In the rows, zero is written as 128.
Each row is followed by its class.
[131 107 115 118 135 127 106 145 110 130 125 125 110 132 165 134 171 109
 134 113 140 192 135 120 129 108 120  51 127  98 126  77 157 128 175  97
 121 129 107 154 150 100 109 142 199  48 132 113 134 130 135 113 128 115
 148 131 151 151 138 113 121 139 138  76 133 142 134 155 125 133] : zuba
[113 105 105 224 148 132 107 120 123 137 117 127 141 159 147 107  69 130
 141 111 160 163  30 140 128 148 117 118 144 174 145 107 111 129 176 126
 118 125 120 134 147 143 115 201 110 143 113 166 160 120 109 124 129 132
 151 173 139 106 145 125 117 141 142 128 126 151 107 140 141 103] : Tad
[183 185 141 203 148 115  79 102 114 116 108 110 144 177 136 111 175 150
 154 125 109 103 118 121 155 157 130 128 127 117 177 141 142 136 118 103
 154 126 130 152 149 145 131 109 145 168 117 109 116 126 148 139 138  95
 108 142 158 146 121 134  93 139 149 157 118 129 116 135 119  97] : mikeg
[142 166 129 172 139  80  89 126 125 131  83 106 149 185 132  92 159 144
 147 102 120  95 127 101 143 146 126 117 134 156 133  74 156 112 121 131
 147 133 128 150 144 129 118 153 147 137 130 126 154 142 156 121 143 117
 109 154 136 124 138 125 117 139 150 150 143 138 126 138 114 107] : mikeg
[156 155 150 135 148 116  85 129 105 137 117 107 127 164 116 111 146 146
 149 117 157  78 123 121 144 153 140 121 121 153 128 134 153  99 107 145
 130 175 136 161 146 123 127 124 142 150 139 138 157 140 148 115 145 104
 117 148 128 122 126 149 129 146 173 153  77 143 127 129 110 116] : mikeg
[172 135 115 108 162 114 102 154 115 119 123  99 141 132 141 137 113 115
 139 109 154 177 124 121 144  55 114 124 144 118 133 119 156 107 150 128
 124 105 135 165 168 115 116 118 183  86 139 138 159 135 153  99 132 117
 136 165 121 145 132 134 152 133 157 135 119 141 129 140 111 133] : zuba
[148 110 141 136 136 156 104 130 127  95 146 126 122 139 142 126 115 141
 135 126 157 151  69 133 139 146 124 142 182 140 130 104 133 120 136 132
 106 111 119 152 134 124 110 150 133 109 122 154 142 118 115  96 139 143
 151 109 145 121 135 131 130 134 159 110 121 154 108 120 117 117] : Tad
[160 155 136 205 146 100  89 111  96 126 103 114 122 159 106  97 157 160
 161  92 122 105  98 128 156 117 123 124 150 144 145 150 142 124  82 123
 144 141 132 158 142 156 112 131 143 137 130 135 168 143 145 114 142 107
  80 187 127 105 103 135 108 132 173 144 129 114 116 136 107 125] : mikeg
[161 116 146 120 139 129  95 131 118 123 137 138 119 124 111 123 109 134
 132 106 158 126  57 128 148 112 141 125 141 142 117 123 141 111 122 126
 107 135  84 147 142 134 131 120 100 125 140 168 168 134 131  98 156 123
 116 119 118 109 108 154 110 116 181 113 131 131 123 129 123 124] : Tad
[108 143 105 147 147 132 111 133 141 141 150 151 107 131 137 119 155 134
 157 141 161 117 103 142 142 149 149 138 139 142 141  93 108 118 135 133
 120 156 144 125 138 138 114 162  97 158 117 150 123 133 112 134 131 148
 107 116 117  77 171 126 114 155 115 113 110  99 137 117 140 118] : Tad
[142 127 127 168 144  92  83 118 122 156 102 113 126 184 113  92 157 155
 144  87 125  84  98 121 152 128 120 141 152 157 128 128 149 120 110 116
 139 128 144 155 155 126 109 149 166 123 134 127 155 136 153 121 140 109
  85 158 131 101 122 143 116 132 170 138 128 126 135 127 112 114] : mikeg
[173 158 126 160 159 135  62 128 111 129 119 113 141 197 101 138 156 177
 157 117  94  86 118 129 148 121 116 125 129 119 160 162 148 133 102 103
 145 129 138 186 153 132 129 125 112 162 119 127 137 124 144  82 141 107
  84 160 151 129 100 130 106 143 140 148 116 113 105 115 139  77] : mikeg
[165 145 115 116 141 110 107 157 110 102 125 123 131 119 174 128 134 106
 139 119 141 200 115 129 128  96 123 133 141 132 125 104 166  97 169 132
 114 129 137 162 125 112 122 109 174  68 142 131 145 121 134 116 125  81
 157 130 134 162 117 119 167 106 123 125 119 140 116 138 114 144] : zuba
[150  80 154 129 126 119  85 148 102 118 112 130 122 123 146 115 112  92
 157  81 127 196  88 121 133  78 122 118 118 135 110 105 167 112 140 145
 141 104 108 157 147 119 120 144 208  17 144 114 109 126 120 135 107 144
 148 108 148 158 137 135 138 131 162 111 124 141 132 141 125 124] : zuba
[ 77  80 145  93 140 133 132 130  79 135 169 122 109 133 128 145 170 135
 137 128 179  93 100 132 115 131 151 117 120 124 160 108 131 118 160 160
 152 131 116 136 119 145  93 109 104 155 137 189 163 111  69 112 141 136
  99 105 120 115 116 142 145 127 144  83 132 124  99 103 123 131] : Tad
[226 164  91 252 164  62  87 129 124 129  66 117 114 134 119  66  53 128
 142  79 205 211 105 116 146 118 122 152 152 108 126 103 183  99 140 121
 123 128 135 130 153 136 111 168 201  54 137  96 138 175 189 180 145 106
 107 144 126  95 161 149 103 124 150 139 100 140 174 121 121 160] : zuba
[121 118 146 125 145 101 116 117 113 139 128 128 139 130 108 104  85 156
 154 109 129 110  98 123 134 104 140 132 151 124 127 140 120 125 114 133
 145 134 142 138 123 125 122  97 124 132 123 143 146 125 130 169 132 122
  77 115 128 117 127 131 120 127 158 124 185 115 127 127 123 133] : mikeg
[129  88 127 133 151 145 118 119 137 124 142 124 130 135 120 150 107 121
 134 131 141 132 113 145 136 141 139 125 130 146 134  88 156 118 119 121
 110 147 133 155 133 128 101 148 100 136 131 167 185 113 124  75 120 129
 158 165 132 133 109  89 141 138 132 124 123 141 127 136 118  96] : Tad
[170 109 113 154 130 121 101 152 118 114 120 140 118 106 125 128 101 102
 141  93 124 216 113 131 129  71 105 104 137 107 124  70 161 111 161 135
 146 130 122 149 132 107 120 122 140  63 139 140 139 127 128 105 137 103
 153 147 130 169 126 125 126 109 142 128 124 137 134 136 125 119] : zuba
[156 112 112 203 147 109  96 152 140 105 109 134 122 114 141 106 139 108
 135  91 144 204  89 129 139  33 106 132 164 113 151  79 146 118 179 146
 119 135 129 136 154 120 115 130 146  51 146 139 146 151 138 126 141 109
 129 157  97 143 110 144 136 107 156 107 109 123 117 139 119 148] : zuba
[183 101 147 167 141 150 128 117  95 135 146 134 125 128 127 136  80 113
 147 128 176 155  73 155 128 134 157 141 126 153 135  96 142 110 149 111
 107 109 131 113 130 134 123 124 127 114 139 163 150 123 118 128 141 123
 151 111 136 146 130  99 149 135 136 122 128 113 130 126 122 124] : Tad
